Below is a small trained network, with its code and all its weights. Each question gives an input and a class and asks what happens when units are switched off, that is, made to give their printed mean instead of their output.

import numpy as np


def w(rows, s, z=0):
    codes = np.array(rows[::2]) - 128.0
    scale = np.full(codes.shape[1], s)
    scale[-1] = z or s
    return codes * scale


def f(y):
    return y / 2 * (1 + np.tanh(0.7978845608 * (y + 0.044715 * y**3)))


def log_softmax(a):
    a = a - a.max(-1, keepdims=True)
    return a - np.log(np.exp(a).sum(-1, keepdims=True))


def net(x, mask):
    res = np.array(x, float).reshape(1, 5) / 4 @ E
    y = f(res @ A[0][:, :-1].T + A[0][:, -1])
    res = res + np.where(mask, y, B[0][:, -1]) @ B[0][:, :-1]
    return log_softmax(res[-1] @ U[:, :-1].T + U[:, -1])


A, B = {}, {}
E = w([
[243,74,99,103,70,125,31,140,74,229],'x0',
[116,123,64,198,212,185,217,126,70,255],'x1',
[224,132,124,122,146,231,161,230,98,15],'x2',
[66,100,53,11,66,136,186,227,184,182],'x3',
[115,224,65,187,52,28,141,197,43,99],'x4',
],0.0051)
A[0] = w([
[122,201,94,159,87,70,148,159,75,112,135],'neuron 1',
[132,136,88,182,205,156,200,111,71,212,176],'neuron 2',
[117,117,161,48,59,83,93,145,176,68,76],'neuron 3',
[120,70,172,87,182,183,114,107,178,141,128],'neuron 4',
[136,59,164,97,166,176,138,81,183,134,95],'neuron 5',
[176,156,182,213,170,127,77,54,73,91,28],'neuron 6',
[196,126,130,139,135,206,164,195,89,41,219],'neuron 7',
[63,133,150,135,109,58,112,56,147,189,89],'neuron 8',
[65,131,131,129,117,48,104,59,161,186,87],'neuron 9',
[146,150,196,85,78,88,65,120,175,57,87],'neuron 10',
[127,200,99,149,99,62,141,164,59,118,134],'neuron 11',
[90,199,89,171,81,87,124,163,67,112,156],'neuron 12',
[76,94,58,39,73,147,173,204,169,142,135],'neuron 13',
[254,57,80,105,73,120,27,133,65,213,172],'neuron 14',
[137,65,179,96,180,174,139,88,191,137,110],'neuron 15',
[174,149,193,211,185,109,96,53,75,76,2],'neuron 16',
[130,58,165,106,170,187,110,93,183,145,90],'neuron 17',
[45,185,158,152,169,136,204,112,186,62,57],'neuron 18',
[55,108,134,150,117,54,100,63,147,188,98],'neuron 19',
[141,134,176,91,64,87,63,122,186,59,62],'neuron 20',
[134,136,189,115,78,94,49,107,165,54,84],'neuron 21',
[127,191,78,175,76,73,145,153,89,108,164],'neuron 22',
],0.0057,0.00074)
B[0] = w([
[148,57,84,184,121,97,57,101,172,75,183],'neuron 1',
[56,115,89,207,113,212,160,133,47,165,216],'neuron 2',
[98,121,58,136,146,170,175,115,53,196,204],'neuron 3',
[144,70,95,154,93,97,60,89,186,92,190],'neuron 4',
[144,57,79,177,110,115,73,96,162,75,186],'neuron 5',
[150,158,91,40,120,39,207,78,148,210,200],'neuron 6',
[208,157,194,73,208,145,81,224,107,108,230],'neuron 7',
[193,153,182,93,203,170,82,209,102,98,188],'neuron 8',
[197,150,168,89,210,149,75,219,78,90,191],'neuron 9',
[95,105,83,172,141,210,167,141,57,179,205],'neuron 10',
[144,76,92,190,109,107,61,114,172,79,183],'neuron 11',
[145,61,96,170,117,96,74,103,179,76,187],'neuron 12',
[194,173,110,20,147,20,187,86,155,208,242],'neuron 13',
[1,238,250,148,9,144,164,109,184,48,255],'neuron 14',
[142,79,95,165,108,105,81,102,170,92,192],'neuron 15',
[176,162,85,20,116,15,204,51,140,215,201],'neuron 16',
[122,79,85,169,101,91,75,101,171,88,188],'neuron 17',
[42,203,218,153,56,124,162,113,165,77,198],'neuron 18',
[177,152,168,89,208,169,84,212,83,99,192],'neuron 19',
[88,103,85,189,134,204,162,139,57,186,202],'neuron 20',
[104,110,81,157,125,174,177,131,53,192,198],'neuron 21',
[162,76,98,173,114,99,72,106,176,104,185],'neuron 22',
],0.0058,0.0048)
U = w([
[151,27,55,184,111,105,45,97,194,78,115],'0',
[170,159,85,40,134,53,210,93,143,205,245],'1',
[73,101,61,191,140,238,178,135,24,187,1],'2',
[42,207,255,149,56,150,146,122,173,75,98],'3',
[216,144,193,93,231,167,67,215,93,91,96],'4',
],0.0099,0.00078)

Each question gives the input, the list of numbers given to net, and the class t.
The units are the neurons (one row each of A and B). Each row of codes is followed by its name. A weight is (code - 128) times the scale printed after its matrix; where a second scale follows, it is the last column's (A, B and U).
mask holds one flag per neuron, in row order. A switched-off neuron (its flag False) gives its mean, the last column of its row in B, instead of its output. The means were averaged over made-up inputs and are rounded, as every weight is.
A unit's drop is (log p(t) with every unit on - log p(t) with that unit switched off) / (log p(t) with every unit on - log p(t) with every unit switched off).
The circuit of an input: a set's keep is (log p(t) with only the set's units on - log p(t) with every unit switched off) / (log p(t) with every unit on - log p(t) with every unit switched off). Starting from the 12 units with the biggest drops (on a tie, the unit counted first), units are removed one at a time, each time the one whose removal leaves the highest keep (on an exact tie, the one counted first), for as long as the keep stays at least 0.8.
units of the circuit, in order: the units of the circuit, biggest drop first
most important unit: the unit with the biggest drop
top k neurons: the k neurons with the biggest drops, biggest first
drop when u is switched off: that unit's drop, to one decimal
input [1,5,-6,-7,-2], class 1: units of the circuit, in order : neuron 16
input [8,-8,-7,3,6], class 2: units of the circuit, in order : neuron 20; neuron 10
input [-5,0,-2,-5,4], class 1: top 2 neurons : neuron 16; neuron 14
input [6,0,6,-5,2], class 3: top 2 neurons : neuron 14; neuron 13
input [-8,5,2,-5,3], class 3: top 2 neurons : neuron 18; neuron 13
input [2,-6,3,-7,4], class 1: top 3 neurons : neuron 16; neuron 6; neuron 2
input [1,-6,2,-6,4], class 1: top 2 neurons : neuron 16; neuron 6
input [5,8,6,-8,8], class 0: top 4 neurons : neuron 11; neuron 1; neuron 12; neuron 22
input [1,-6,5,8,0], class 1: top 2 neurons : neuron 13; neuron 2
input [-5,6,7,4,-5], class 4: top 2 neurons : neuron 7; neuron 14
input [-4,5,7,-8,4], class 1: top 2 neurons : neuron 16; neuron 6
input [8,-5,-8,5,-1], class 3: top 2 neurons : neuron 14; neuron 7
input [-3,3,5,3,-1], class 4: top 3 neurons : neuron 14; neuron 7; neuron 16
input [-6,3,-2,4,4], class 3: most important unit : neuron 18
input [-2,-7,-4,5,-8], class 0: drop when neuron 17 is switched off : 0.2
input [7,2,-8,3,-8], class 0: drop when neuron 4 is switched off : 0.7
input [-2,0,1,-7,8], class 0: drop when neuron 4 is switched off : 0.0
input [5,-7,3,-8,-3], class 1: drop when neuron 16 is switched off : 0.5
